In the rows, zero is written as 128.
Each row of numbers stands for one object and depends on some of the facts below. Use the named rows to name the rest.

How the objects are related:
guskom δ logul; pofu δ nelir; rusi δ koper; rusi δ drosko; buvon δ lafinis; maruvun δ volil
mabe δ tritoplok; mabe δ logul; mabe δ maruvun; plidrem δ pusto; vidrer δ tritoplok; vidrer δ fleskon
druze δ grogrok; fadigul δ kinos; nupegro δ drobimas; vogiplor δ tokos; vogiplor δ gobrak; petivi δ maruvun
petivi δ guskom; klaskon δ pofu; vafa δ fleskon; flaskan δ betrokik; trebu δ gravukul; labo δ logul
disok δ trabru; reploga δ trekoplik; nafus δ tritoplok; nafus δ fleskon; klenuze δ soka; klenuze δ vufasal
volil δ logul; redra δ fleskon; drazatrir δ rogrir; drazatrir δ tritoplok; laskom δ volil; stikan δ vufasal
buflofum δ petivi; vedur δ drobimas; druplom δ labo; vuzivel δ logul; tokos δ logul; pusto δ truskun
pusto δ drobimas; draklor δ tokos; draklor δ drobimas; draklor δ nafus; flabrum δ klesam; flegru δ logul
stakle δ drobimas; tegra δ vidrer; drigistes δ klatru; drigistes δ trofla; gobrak δ zaten; dulek δ loten
truristil δ volil; skidrer δ tafol; nofas δ nelir; drasus δ trestir; klesam δ pofu; klesam δ zabre
drosko δ koper; stadun δ nupegro; pagir δ fleskon; brulok δ truskun; brulok δ fleskon; lubas δ zabre
lubas δ drigistes; klemuk δ draklor; drozir δ maruvun; geplo δ tritoplok; magru δ stakle; magru δ pusak
gravukul δ trabru; druklam δ fleskon; trekoplik δ nupegro; trekoplik δ laskom; trekoplik δ drosko; brorum δ gugam
dreso δ vidrer; trugen δ klenuze; brages δ volil; flitun δ flemogre; drapon δ logul; drapon δ fleskon
poklasa δ tafol; grazek δ nelir; grazek δ magru; zabre δ mabe; bokek δ skugrul; trestir δ tafol
brules δ klesam; grogrok δ logul; grufedruk δ logul; gugam δ nelir; gugam δ vuzivel; gugam δ nafus
zegrur δ bimur; sinuk δ klaskon; kubek δ pusak; pegan δ guskom; trofla δ tritoplok; trofla δ laskom
drizal δ laskom; tafol δ laskom; drinik δ loten; nelir δ volil; nelir δ flegru; vopligir Π bresan
pofu Π saklun; pofu Π braflim; buvon Π fupepim; buvon Π rokistes; kinos Π dreso; kinos Π nofas
maruvun Π flemogre; maruvun Π pusto; plidrem Π stakle; plidrem Π grebok; togar Π stokar; togar Π fato
zaten Π fato; nupegro Π leno; nupegro Π brorin; klatru Π gegu; vogiplor Π bafu; lopliru Π febor
lopliru Π taskas; felir Π leno; leno Π fato; brifluk Π skiplom; brifluk Π keve; brifluk Π disok
brifluk Π fato; petivi Π flaskan; petivi Π fato; sopli Π brorin; sopli Π fato; zolak Π stakle
zolak Π fato; flagredra Π vubar; vafa Π sidok; vafa Π braflim; vafa Π fato; flaskan Π felir
flaskan Π fato; trebu Π braflim; kufafla Π bafu; kufafla Π fato; varam Π magru; betrokik Π stakle
plepar Π sidok; disok Π skiplom; disok Π brules; greklus Π skosil; nidofi Π tubi; nidofi Π degu
dagres Π sidok; dagres Π fato; bimur Π sopli; bimur Π kinos; pumak Π vubar; pumak Π pagir
pumak Π kluflis; fezem Π vubar; grezom Π felir; grezom Π klatru; grezom Π suvir; briflok Π leno
briflok Π brages; briflok Π sidok; briflok Π nidofi; statri Π gegu; volil Π brules; volil Π fato
drazatrir Π zaten; laskom Π kluflis; stikan Π felir; stikan Π flagredra; gruru Π dreso; gruru Π fato
kidos Π fato; buflofum Π zegrur; rifo Π pagir; rifo Π bafu; druplom Π stakle; druplom Π leno
druplom Π zaten; vibro Π kluflis; vuzivel Π fato; flabrum Π keve; puzim Π vubar; puzim Π rokistes
puzim Π fadigul; stakle Π sidok; stakle Π braflim; stakle Π fato; rokistes Π brorin; pludasku Π bafu
drimodros Π pofu; drimodros Π trebu; dufi Π fato; lavo Π leno; lavo Π pludasku; lavo Π suvir
dulek Π sidok; flemogre Π brages; bafu Π dagres; bafu Π fato; kekar Π bresan; kekar Π sidok
kekar Π bibik; kekar Π sopli; kekar Π nidofi; muklavi Π brules; muklavi Π vibro; muklavi Π buvon
degu Π dulek; pubram Π taskas; stanis Π braflim; stanis Π vopligir; skidrer Π kubek; skidrer Π bafu
skidrer Π fato; nofas Π fato; vedruk Π fato; pusak Π kidos; pusak Π poklasa; braflim Π fato
lobragrer Π brumum; tumebrak Π saklun; tumebrak Π braflim; zokle Π plidrem; skiplom Π sopli; taskas Π fato
pagir Π leno; lubas Π dagres; klemuk Π tubi; klemuk Π bresan; klemuk Π disok; klofir Π trebu
skudrem Π vopligir; skudrem Π fato; magru Π bafu; sapagruk Π felir; sapagruk Π dreso; sapagruk Π volil
logul Π trebu; brorin Π leno; brorin Π saklun; brorin Π taskas; saklun Π sidok; saklun Π bafu
saklun Π fato; skagra Π brules; skosil Π febor; ritrek Π dromes; ritrek Π bafu; ritrek Π brifluk
dagrir Π pubram; dagrir Π disok; gravukul Π stakle; gravukul Π drigistes; gravukul Π fato; dreso Π sidok
dreso Π fato; trugen Π rogrir; trugen Π suvir; bresan Π dagres; bresan Π fato; brages Π sidok
brages Π fato; flitun Π pagir; lasta Π fadigul; lasta Π trofla; lasta Π fato; trugar Π stakle
trugar Π felir; trugar Π bresan; trugar Π brumum; poklasa Π fato; bokek Π grezom; brumum Π sidok
brumum Π suvir; truskun Π flagredra; truskun Π dufi; trestir Π buvon; trestir Π fato; brules Π sidok
grogrok Π kluflis; grogrok Π buvon; grogrok Π fato; dromes Π fato; kubek Π bafu; kubek Π fato
pegan Π kubek; pegan Π skiplom; pegan Π dulek; pegan Π braflim; pegan Π luklel; stokar Π leno
stokar Π klatru; trofla Π volil; gubun Π pofu; gubun Π bafu; drizal Π pofu; drizal Π flagredra
suvir Π sidok; suvir Π fato; tafol Π bresan; tafol Π braflim; kugrak Π plepar; kluflis Π tubi
kluflis Π fupepim; plilak Π gegu; drumibal Π laskom; gristil Π felir; gristil Π nofas; grebok Π fupepim
grebok Π fato; fleflo Π dagres; fleflo Π trofla; fleflo Π fato; fupepim Π dagres; drime Π pofu
skugrul Π brules; skugrul Π dulek; keve Π dagres; sesu Π plepar; sesu Π skugrul; loten Π bafu
luklel Π lobragrer

Named rows:
gruru: [113 120 141 131 118 130 123 136 115 140 126 140 125 128 113 144 121 135
 123 132 101 115 136 131 120 145 105 129 140 115 140 110]
kinos: [ 66  89 122  93 191 209 141 214 114 140 125 123  69 118 129 163 123  98
 146 113 114  87 116 165 155 121 208 204 122  67 160 148]
ritrek: [117 138 121 144 114 137 130 149 127 113 124 127 131 102 120 116 134 131
 128 127 149 114 126 141 135 127 130 125 126 130 136 138]
poklasa: [103 127 147 130 107 117 137 112 115 138 114 168 120 148 125 124 122 141
 120 159  84 107 157 129 112 137  97 104 133 109 158 111]
statri: [133 130 127 130 135 127 126 137 128 133 139 119 133 120 124 123 127 127
 126 130 135 134 126 131 129 122 141 131 132 124 124 128]
grogrok: [112 124 144 137 123 126 132 136 120 141 138 140 136 126 127 129 117 130
 118 143 101 120 146 128 119 131 115 130 140 108 135 122]
plepar: [102  89 147 128 111 145 112  85 126 118 137  92  93 118 130 156 126 104
 140 129 147 125 115 122 117 123 128 121  89 142 110 119]
brifluk: [112 126 139 137 125 133 127 145 118 137 139 134 136 122 128 132 118 129
 117 138 109 125 140 129 121 135 114 134 136 114 133 119]
kluflis: [117 132 132 143 140 135 135 151 131 138 165 112 155 117 149 116 108 118
 114 144 120 147 140 120 126 112 138 146 135 110 119 138]
fezem: [130 128 129 132 138 127 127 140 130 135 144 121 134 118 128 122 125 123
 125 131 132 133 131 131 129 121 140 132 133 123 120 130]
vubar: [146 123 120 124 141 125 129 136 140 124 129 129 138 136 141 127 130 118
 133 106 131 133 124 127 140 121 121 140 143 132 112 146]
tubi: [147 125 119 124 138 129 130 133 141 121 127 127 138 137 145 131 128 119
 131 108 130 135 125 123 139 122 120 144 141 134 115 149]
brorum: [144 132 119 122 132 114 141 102 146 116 116 142 128 151 153 112 136 121
 134 127 128 129 134 122 135 112 125 115 128 135 124 149]
gugam: [147 125 120 121 135 123 132 122 141 119 122 132 131 138 140 129 134 125
 133 108 131 129 127 125 135 125 124 135 137 133 116 148]
drinik: [104 145 108 121 132 167  83 188 156 144  86 132 149 199 127  54 144  50
 143 170 113 194 121 119 201 130  97  99  97 204 125  97]
sidok: [119  85 138 117 113 143 114  79 136 106 118 102  98 136 141 165 130 103
 148 103 145 122 108 116 126 128 110 129 100 154 107 136]
lafinis: [207 142 141 173  95 111  76 110 166 119 164 134 173 125 101 144 133 152
 137  64 179 167 121  90 106 180  91 175 173 145  63 107]
drozir: [142 132 120 120 130 112 141 102 145 117 115 144 127 151 153 111 135 121
 133 127 129 128 135 122 136 112 125 115 126 137 125 152]
drapon: [143 132 119 120 133 113 140 103 145 116 114 143 129 150 153 111 135 121
 135 125 129 128 133 123 135 111 127 115 127 136 125 151]

Which object is each row?
No name comes twice in this set of rows, the named rows included.
[115 113 145 129 115 137 116 157 105 146 126 141 128 119  94 168 117 149
 118 114  90 109 133 134 116 168  96 153 157 106 141 103] => zaten
[114 124 141 130 117 124 128 130 117 138 124 146 125 131 115 136 122 139
 122 138  99 113 141 131 118 142 107 125 138 112 142 116] => petivi
[127 136 131 129 129 114 137 112 132 132 132 134 125 133 135 105 130 127
 128 150 129 128 139 127 124 113 142 109 122 123 132 130] => drazatrir
[128 144 126 124 142 132 129 137 123 128 139 120 134 122 137 130 124 141
 112 135 133 146 124 118 117 135 147 138 111 131 124 117] => vopligir
[ 90  83 161 138 112 130 125  62 135 119 146 106  91 127 153 126 126  86
 141 157 139 119 139 125 112  97 125  95  87 133 107 128] => brules
[163 118 101 135 158 121 133 155  95 115 122 107 139 136 153 182 101 137
 145  77 154 133  80 144 131 102 103 147 159 138 135 123] => trabru
[134 132 127 127 130 124 125 133 127 140 139 116 131 122 111 122 125 128
 131 131 131 134 127 130 131 124 144 128 137 120 129 122] => gristil
[130 130 130 136 142 125 128 144 127 140 148 121 136 116 128 117 126 123
 124 134 134 135 130 134 128 118 143 131 137 120 117 127] => flagredra
[124 124 135 135 139 126 127 142 126 139 149 122 133 116 130 119 125 118
 124 135 132 132 132 134 127 118 136 131 137 119 115 126] => skiplom
[ 96 141 130 149  87 130 140 133 120 106 100 162 121 114 120 110 139 140
 126 146 123  86 144 146 127 135 101 100 124 123 168 131] => kubek
[122 144 128 130 127 120 142 107 135 123 132 129 132 134 147 105 124 129
 123 156 127 138 140 117 121 112 146 113 108 125 138 136] => flabrum
[111 147 110 154  95 145 132 158 129  96 112 128 127  86 113 108 144 133
 134 124 169  97 121 151 144 128 129 117 118 137 152 144] => pludasku
[109 158 119 127 110 138 147 103 135 107 130 115 144 135 157 121 111 144
 115 158 123 146 136  94 120 122 147 131  87 130 155 140] => lubas

Now the same objects, written a new way:
Named rows:
lafinis: [122 131 126 117  96 120 144 142 108 143 124 106 108 114 135 138 116 136
 159 131 108 122 103 121 126 107 112 130 122 148 114 143 128 101 120 123
 116 120 127 143 126 102 151 126 163 131 141 111 110 117]
bafu: [114 147 151 131 132 129 111 139 151 146 114  99  98 110  98 127 135 164
 125 137 141 128 112 186 151 123 146 142 125 112 134 145 150 124 145 130
 129 105 152 106 116 109 101 136 106 166 132 124 116 113]
dagres: [104 130 147 131 131 137 113 137 144 135 131  99 118 113 122 126 130 140
 119 136 145 130 116 174 151 112 129 139 118 112 132 137 153 127 140 129
 132 115 145 111 111 118 109 118 130 146 127 132 121 134]
skidrer: [146 126  92 131 163 165 131 117 155 114 121 127 127 146  79 116 172 117
 112 110 129 165 173 101 108 122 118  72 154 133 118  88 122 133 141 122
  87 135 119  86  85 167 120 122  86 138 113 128 152 121]
drosko: [155 123  97 106 104 133 151 141 125 165 126 102 100 131 115 106 134 122
 177 102  98 119 127  88  96 127  93 109 138 169 112 101 121 101 136 146
  86 137 132 103  78 124 141 111 132 114 123 142 122 113]
brumum: [118 127 163 125 119 125 117 157 136 122 133 102 114 126 130 127 129 132
  94 125 148 128 123 144 127 116 115 134 104 119 136 133 139 131 121 126
 108 129 135 146 123 132 113 132 146 133 129 131 122 132]
puzim: [101 107  99 133 136 136 119 107 125 118 146 136 127 114 127 151 142 121
 108 126  89 118 129  93 149 113 133 137 122 142 121 106 144 138 120 120
 114  98 144 132 163 111 144 136 149 123 116 127 137 122]
stikan: [136 124 140 192 103 140  90 156 164 108 154 146 183 124 138 146 174 176
  40  92 136  95 136  76  85 147 164 127 126 129 108 137 137 149  85 116
  95 104 151 106 171  86 145 128 106 101 182 154 129 156]
flagredra: [134 130 119 110 119 126 113 137 148 131 141 128 106 106 136 139 126 145
 107 115 105 125  88 144 151 119 149 145 131 153 153 121 144 146 131 136
 124 102 149 129 149 102 140 143 127 125 120 145 117 125]
redra: [168  88 105 126 121 122 143  99  84 112 124 163 138  98 148 123  71 119
 153 129 138 123 136 118 100 144 154 175 181  96 132 164 121 137 105 118
 150 166  80 116 153 134  80 122 108 149 139 156 120 124]
klaskon: [165 139 122 134 148 112 113 149 121 150 108 142 146 151 167 142 121 164
 187 126 132 144  95 149 159 163 129 102 128 154 131 128  97  96 138 125
 156 133 130 164 169 147 205 116 121 123 135  76 131 153]
drozir: [166 154 107 117 137 132 133 127 141 130 121 143 160 148 137 119 129 109
 167 120 146 152 128 108 130 137 134 110 162 136 136 139  93 102 134 138
 142 156  80 115 107 123 172 145  96 124 127  99 137 134]
lavo: [111 124 129 137 131 131 115 144 123 108 129 116 110 126 110 137 144 133
  95 130 123 125 150 116 130 122 128 131  99 119 116 117 129 148 119 107
  93 111 132 148 146 132 117 137 151 137 132 113 125 117]
tubi: [ 98 115 146 131 128 134 106 141 143 150 146  97 130 104 139 120 118 131
 126 125 145 125  93 162 157 113 114 146 129 129 133 149 161 119 135 134
 142 130 149 122  93 106 126 126 150 127 106 139 114 142]
plilak: [149 135 118 132 113 114 116 156 117 119 132 118 111 124 134 138 123 128
 119 113 134 126 126 102 125 120 126 159 103 131 115 133 121 145 116 124
  83 108 115 165 137 123 141 146 144 132 138 114 123 114]
druze: [154 165 115 113 128 133 132 122 145 131 119 160 158 155 136 121 118  95
 166 134 152 136 138  92 133 126 148 138 156 110 142 147  97 104 129 145
 157 160  71 120 119 102 153 153  96 120 130 103 132 128]
brorum: [174 130 114 126 138 125 125 124 112 130 117 158 157 143 150 127 105 123
 169 134 143 137 126 122 134 150 152 142 160 115 141 146 106 115 123 128
 155 159  89 126 148 130 149 134  98 127 134 111 129 138]
stadun: [206 113 109 111 141 117 122 115 120 184 126 117 122 144 139 100 117 116
 196 117 122  77 151  86 100 162 127 161 144 112 124  79 146 121 137 158
 106 141 124  96 128 137 114 111 117 110 139 153 124 143]
drime: [123 132 145 108 127 138 135 126 135 129 131 126 102 126 114 146 137 149
 104 132 102 125 124 130 125 110 135 102 133 132 151 115 135 112 115 122
 117 113 150 118 166 121 124 143 136 125 145 129 114 123]

Which object is each row?
No name comes twice in this set of rows, the named rows included.
[153 142  94 125 146 156 144 136 163 115 126 124 139 142 106 114 167 112
 126 101 138 157 135 119 110 125 117  90 151 135 123  98 135 143 156 142
  99 133 114  82  62 161 137 121  79 132 104 150 156 139] => poklasa
[188  81 112 125 132 132 134  94  87 134 127 156 135 112 148 113  76 106
 167 127 137  97 150 114  98 160 156 190 175  76 130 138 136 134 110 133
 142 162  86 112 161 141  73 122 106 137 141 165 119 128] => brulok
[123 129 107 115 130 127 104 128 159 142 146 113 110  91 136 129 115 143
 121 109 120 125  67 151 161 128 149 162 137 153 147 136 156 147 135 146
 131 102 161 120 128  85 141 140 120 133 111 148 120 129] => vubar
[109 112 124 137 147 151  91 124 143 128 148 119 138 108 134 135 135 109
 121 133 135 129 113 133 164 107 140 150 131 104 126 120 172 142 137 126
 120 109 135 119 130 110 134 136 133 131 114 132 134 142] => buvon
[110 125 135 137 139 142 113 131 122 137 115 114 102 121  96 140 138 147
 129 138 116 128 151 134 137 119 135 125 120 113 118 126 137 112 130 109
 106 105 135 123 138 119 112 131 132 155 145 102 115 115] => varam
[131 136 144 128 135 135 106 140 138 110 141 122 127 118 132 145 139 119
 102 128 134 127 125 127 143 106 146 145 111  96 128 111 155 154 130 124
  99 104 116 140 141 139 114 150 129 138 125 132 143 132] => flaskan
[133 115 126 126 132 140  93 132 149 126 149 110 127 102 139 139 129 128
 128 122 136 127  87 151 161 118 157 162 137 108 143 126 176 149 141 134
 120 105 133 112 127 103 135 140 111 137 118 141 127 135] => fadigul
[108 164 118 130 137 113 157 127 136 116 113 161 149 164 119 115 139 110
 134 129 133 161 154 107 118 142 104  89 128 182 117 142  59 110 126 124
 157 160 113 159  94 138 175 125 127 109 107 100 140 108] => maruvun
[156 129  86 138 111 103 143 159 124 104 115 120 111 101 134 114 110 156
 120  89 131 166  98 154 105 151 105 125 113 190 112 147  94 157 123 124
 104 127 139 165  99 161 147 112 125 144 110 129 127 104] => klatru
[134 151 129 113 108 118 125 126 126 150 128 132 127 130 129 126 113 107
 164 137 117 114 128 101 130 113 133 145 131 120 125 138 112 111 123 142
 131 137  99 130 123  90 134 142 135 126 142 112 116 120] => gobrak
[179 122  83 112 131 162 121 140 139 134 129 111 136 133 115 118 146 120
 169  94 133 151 122  90 110 117 107  99 167 138 122 113 130 110 139 137
  85 151  96  87  83 136 160 131 101 126 127 129 130 137] => drasus

